Here is a tiny trained network, its code and every weight. The questions are about switching its units off for an input and a class, where a switched-off unit gives its printed mean instead of its output.

import numpy as np


def w(rows, s, z=0):
    codes = np.array(rows[::2]) - 128.0
    scale = np.full(codes.shape[1], s)
    scale[-1] = z or s
    return codes * scale


def f(y):
    return np.maximum(y, 0)


def log_softmax(a):
    a = a - a.max(-1, keepdims=True)
    return a - np.log(np.exp(a).sum(-1, keepdims=True))


def net(x, mask):
    res = np.array(x, float).reshape(1, 6) / 4 @ E
    y = f(res @ A[0][:, :-1].T + A[0][:, -1])
    res = res + np.where(mask, y, B[0][:, -1]) @ B[0][:, :-1]
    return log_softmax(res[-1] @ U[:, :-1].T + U[:, -1])


A, B = {}, {}
E = w([
[178,117,246,146,151,106,92,65,220],'x0',
[196,171,105,198,111,168,122,147,146],'x1',
[125,106,104,147,117,135,130,106,128],'x2',
[70,190,65,195,170,70,79,121,184],'x3',
[123,104,98,144,121,142,138,103,136],'x4',
[158,56,79,75,141,132,37,162,206],'x5',
],0.012)
A[0] = w([
[157,41,191,92,68,254,155,148,108,104],'N1',
[112,147,189,179,121,87,170,130,73,104],'N2',
[154,149,176,116,124,126,38,54,146,63],'N3',
[134,101,102,91,63,180,154,211,71,156],'N4',
[52,197,210,204,80,138,170,73,55,20],'N5',
[194,112,237,137,149,117,149,25,190,91],'N6',
[145,182,151,147,117,90,213,59,77,49],'N7',
[176,51,96,74,91,108,23,237,161,24],'N8',
[61,176,91,199,153,45,70,145,157,111],'N9',
[93,177,74,140,173,99,93,60,159,211],'N10',
[140,39,107,132,137,117,27,174,127,8],'N11',
[156,117,153,159,137,113,140,128,154,102],'N12',
[202,47,193,84,51,176,166,131,92,195],'N13',
[84,142,17,111,85,119,146,252,71,88],'N14',
],0.0089,0.0014)
B[0] = w([
[82,170,206,162,87,88,110,210,130,228],'N1',
[137,125,130,34,123,194,141,171,144,197],'N2',
[199,104,67,120,187,142,80,77,102,193],'N3',
[126,167,146,153,197,84,108,96,88,215],'N4',
[168,65,115,136,133,225,178,140,193,245],'N5',
[191,145,94,117,163,106,47,65,2,250],'N6',
[145,119,115,90,106,185,165,129,204,211],'N7',
[62,72,37,59,157,216,158,151,221,230],'N8',
[111,157,156,222,184,57,118,223,212,226],'N9',
[113,156,183,106,85,49,116,199,184,202],'N10',
[137,15,112,84,91,177,160,132,136,192],'N11',
[158,147,61,61,119,81,116,130,99,160],'N12',
[60,211,230,213,110,53,131,180,148,235],'N13',
[167,201,43,111,197,109,64,19,67,254],'N14',
],0.0081,0.014)
U = w([
[114,147,174,184,112,52,114,170,162,254],'0',
[171,142,138,130,181,111,83,8,95,25],'1',
[140,90,144,107,116,241,144,126,184,76],'2',
],0.014,0.0011)

Each question gives the input, the list of numbers given to net, and the class t.
The units are the neurons (one row each of A and B). Each row of codes is followed by its name. A weight is (code - 128) times the scale printed after its matrix; where a second scale follows, it is the last column's (A, B and U).
mask holds one flag per neuron, in row order. A switched-off neuron (its flag False) gives its mean, the last column of its row in B, instead of its output. The means were averaged over made-up inputs and are rounded, as every weight is.
A unit's drop is (log p(t) with every unit on - log p(t) with that unit switched off) / (log p(t) with every unit on - log p(t) with every unit switched off).
The circuit of an input: a set's keep is (log p(t) with only the set's units on - log p(t) with every unit switched off) / (log p(t) with every unit on - log p(t) with every unit switched off). Starting from the 12 units with the biggest drops (on a tie, the unit counted first), units are removed one at a time, each time the one whose removal leaves the highest keep (on an exact tie, the one counted first), for as long as the keep stays at least 0.8.
units of the circuit, in order: the units of the circuit, biggest drop first
most important unit: the unit with the biggest drop
top k neurons: the k neurons with the biggest drops, biggest first
drop of u: that unit's drop, to one decimal
input [5,5,0,4,1,0], class 1: top 3 neurons -> [N13 N6 N1]
input [4,-1,4,1,-4,-7], class 2: most important unit -> N5
input [5,7,6,1,-5,-6], class 2: top 3 neurons -> [N5 N14 N7]
input [7,-5,-6,6,-3,-4], class 1: top 4 neurons -> [N6 N3 N13 N1]
input [6,7,-1,4,-5,2], class 1: top 4 neurons -> [N6 N3 N13 N1]
input [-6,-8,8,-4,4,-8], class 2: top 3 neurons -> [N5 N7 N6]
input [-5,-1,-8,-6,-4,-2], class 0: top 2 neurons -> [N13 N1]
input [3,-3,-1,-3,4,-5], class 2: top 2 neurons -> [N14 N5]
input [1,-6,-5,-6,-8,5], class 0: top 3 neurons -> [N13 N1 N5]
input [-5,-8,-6,3,5,2], class 1: top 2 neurons -> [N14 N13]
input [-7,7,-3,-7,-7,-6], class 0: top 2 neurons -> [N13 N1]
input [-3,6,4,-8,2,-8], class 0: top 4 neurons -> [N13 N1 N8 N4]
input [-3,1,3,-3,8,1], class 0: top 2 neurons -> [N6 N1]
input [-4,-5,1,2,-2,7], class 2: units of the circuit, in order -> [N8]
input [-4,-5,-3,-6,-1,-5], class 0: top 4 neurons -> [N13 N1 N8 N4]
input [-7,-8,-6,3,-4,-3], class 1: drop of N14 -> 0.9
input [1,8,-2,2,-6,5], class 2: drop of N10 -> 0.0
input [8,5,-2,-8,-3,-7], class 0: drop of N14 -> 3.0
